Here is a tiny trained network, its code and every weight. The questions are about switching its units off for an input and a class, where a switched-off unit gives its printed mean instead of its output.

import numpy as np


def w(rows, s, z=0):
    codes = np.array(rows[::2]) - 128.0
    scale = np.full(codes.shape[1], s)
    scale[-1] = z or s
    return codes * scale


def norm(h):
    return h / np.sqrt((h * h).mean(-1, keepdims=True) + 1e-5)


def f(y):
    return np.maximum(y, 0)


def log_softmax(a):
    a = a - a.max(-1, keepdims=True)
    return a - np.log(np.exp(a).sum(-1, keepdims=True))


def net(x, mask):
    res = np.array(x, float).reshape(1, 8) / 4 @ E
    u = 0
    for l in range(4):
        y = f(norm(res) @ A[l][:, :-1].T + A[l][:, -1])
        res = res + np.where(mask[u : u + 3], y, B[l][:, -1]) @ B[l][:, :-1]
        u += 3
    return log_softmax(norm(res)[-1] @ U[:, :-1].T + U[:, -1])


A, B = {}, {}
E = w([
[157,78,89,45,149,123,195,229,132],'x0',
[108,121,211,119,101,176,128,252,107],'x1',
[185,94,101,134,194,152,22,151,207],'x2',
[50,61,37,133,93,193,139,67,119],'x3',
[253,188,49,165,140,174,154,72,143],'x4',
[141,65,80,64,202,122,164,136,194],'x5',
[112,130,180,12,117,211,165,158,225],'x6',
[59,138,177,197,163,90,202,184,141],'x7',
],0.0058)
A[0] = w([
[123,57,116,254,81,101,118,146,140,69],'0.n1',
[148,122,118,180,81,132,119,110,185,253],'0.n2',
[204,115,114,97,89,176,177,120,97,51],'0.n3',
],0.0081,0.00066)
B[0] = w([
[92,187,59,77,187,176,77,200,65,254],'0.n1',
[118,101,184,70,133,132,84,64,97,210],'0.n2',
[120,132,85,201,2,142,120,183,123,238],'0.n3',
],0.0091,0.0036)
A[1] = w([
[179,129,192,147,119,97,80,163,151,58],'1.n1',
[23,31,128,23,138,112,211,188,145,1],'1.n2',
[75,199,254,148,174,90,185,187,124,89],'1.n3',
],0.0069,0.004)
B[1] = w([
[144,118,196,40,158,97,103,119,63,171],'1.n1',
[138,9,117,138,97,151,170,84,54,252],'1.n2',
[71,174,190,99,144,127,151,116,175,239],'1.n3',
],0.014,0.0038)
A[2] = w([
[207,105,43,111,124,138,158,126,70,161],'2.n1',
[129,207,47,144,150,3,162,18,73,3],'2.n2',
[205,121,104,34,151,99,173,171,197,83],'2.n3',
],0.0074,0.0024)
B[2] = w([
[131,173,195,203,141,100,173,149,212,254],'2.n1',
[74,205,44,233,254,29,242,34,149,224],'2.n2',
[179,42,106,194,157,117,107,170,210,180],'2.n3',
],0.0094,0.0053)
A[3] = w([
[148,109,147,121,166,126,137,143,138,56],'3.n1',
[116,130,115,175,155,107,95,119,118,38],'3.n2',
[135,152,79,81,89,197,68,2,164,3],'3.n3',
],0.0097,0.0024)
B[3] = w([
[214,137,53,148,37,162,74,100,112,170],'3.n1',
[133,71,180,171,232,196,252,123,45,234],'3.n2',
[130,186,38,76,73,40,85,57,119,251],'3.n3',
],0.011,0.003)
U = w([
[60,153,111,141,182,192,65,186,48,132],'0',
[129,192,68,73,74,98,66,38,140,100],'1',
[73,8,136,82,76,158,192,114,74,130],'2',
[143,209,108,167,4,161,161,191,123,77],'3',
[45,211,243,68,119,140,168,132,160,157],'4',
[197,141,215,43,154,98,34,148,104,5],'5',
[214,67,103,155,134,162,142,141,241,77],'6',
[105,190,97,200,210,95,200,62,117,208],'7',
],0.016,0.0022)

Each question gives the input, the list of numbers given to net, and the class t.
The units are the neurons (one row each of A and B). Each row of codes is followed by its name. A weight is (code - 128) times the scale printed after its matrix; where a second scale follows, it is the last column's (A, B and U).
mask holds one flag per neuron, layer by layer. A switched-off neuron (its flag False) gives its mean, the last column of its row in B, instead of its output. The means were averaged over made-up inputs and are rounded, as every weight is.
A unit's drop is (log p(t) with every unit on - log p(t) with that unit switched off) / (log p(t) with every unit on - log p(t) with every unit switched off).
The circuit of an input: a set's keep is (log p(t) with only the set's units on - log p(t) with every unit switched off) / (log p(t) with every unit on - log p(t) with every unit switched off). Starting from all 12 units, units are removed one at a time, each time the one whose removal leaves the highest keep (on an exact tie, the one counted first), for as long as the keep stays at least 0.8.
units of the circuit, in order: the units of the circuit, biggest drop first
k most important neurons: the k neurons with the biggest drops, biggest first
k most important neurons of layer l: the k neurons of layer l with the biggest drops, biggest first
drop of u: that unit's drop, to one decimal
input [-5,4,3,7,4,-7,-8,7], class 0: units of the circuit, in order -> 0.n1
input [1,-2,7,-8,-5,-2,3,3], class 5: 4 most important neurons -> 1.n1, 3.n1, 2.n2, 2.n1
input [7,7,4,-6,7,-2,-2,5], class 5: 2 most important neurons -> 1.n1, 2.n2
input [3,3,0,0,2,-1,8,-5], class 6: 3 most important neurons -> 2.n3, 0.n1, 3.n3
input [6,0,-3,-3,-6,-4,0,2], class 2: 3 most important neurons -> 1.n2, 2.n1, 2.n2
input [-4,6,8,-2,1,-3,-2,7], class 0: 2 most important neurons -> 0.n1, 2.n1
input [5,7,-4,-1,4,6,-7,-2], class 3: 2 most important neurons -> 0.n3, 2.n2
input [0,4,0,7,6,4,2,-4], class 3: 2 most important neurons -> 0.n3, 2.n1
input [-3,4,2,6,2,4,0,3], class 0: units of the circuit, in order -> 0.n1, 2.n2
input [-4,3,4,-3,-6,6,2,-3], class 5: 3 most important neurons -> 1.n1, 3.n2, 2.n2
input [1,-6,8,-8,-5,-5,-4,4], class 5: 2 most important neurons -> 1.n1, 2.n2
input [0,-5,-6,-2,2,4,4,-5], class 6: 3 most important neurons -> 0.n3, 2.n3, 2.n1
input [-5,0,-7,-5,-3,0,-3,-2], class 4: 2 most important neurons of layer 1 -> 1.n3, 1.n2
input [8,-6,1,0,-5,-6,-1,-3], class 2: most important neuron of layer 0 -> 0.n3
input [-5,8,-3,7,-1,-8,-2,1], class 0: 2 most important neurons -> 0.n1, 2.n1
input [-7,1,0,0,1,8,4,4], class 4: 2 most important neurons -> 1.n3, 0.n1
input [-8,2,-4,-2,2,-7,-4,8], class 4: 2 most important neurons -> 1.n3, 1.n2
input [0,-2,8,0,7,-7,0,1], class 1: 3 most important neurons -> 0.n2, 3.n3, 2.n2
input [5,2,-2,0,-3,-8,8,-7], class 3: 2 most important neurons -> 0.n3, 3.n2
input [0,0,5,-7,1,-2,2,4], class 5: most important neuron of layer 1 -> 1.n1
input [7,2,-8,3,5,-4,5,3], class 3: 2 most important neurons of layer 0 -> 0.n3, 0.n2
input [6,-4,3,-8,-5,6,-3,0], class 6: drop of 2.n3 -> 0.5
input [-1,6,-5,0,-8,4,2,0], class 2: drop of 1.n2 -> 3.3
input [4,8,-1,-7,8,-8,-5,8], class 4: drop of 1.n3 -> 0.5
input [3,-7,-8,-7,2,-6,5,7], class 4: drop of 1.n2 -> 0.0
input [6,-5,2,-6,1,0,-3,-3], class 6: 2 most important neurons of layer 3 -> 3.n1, 3.n3
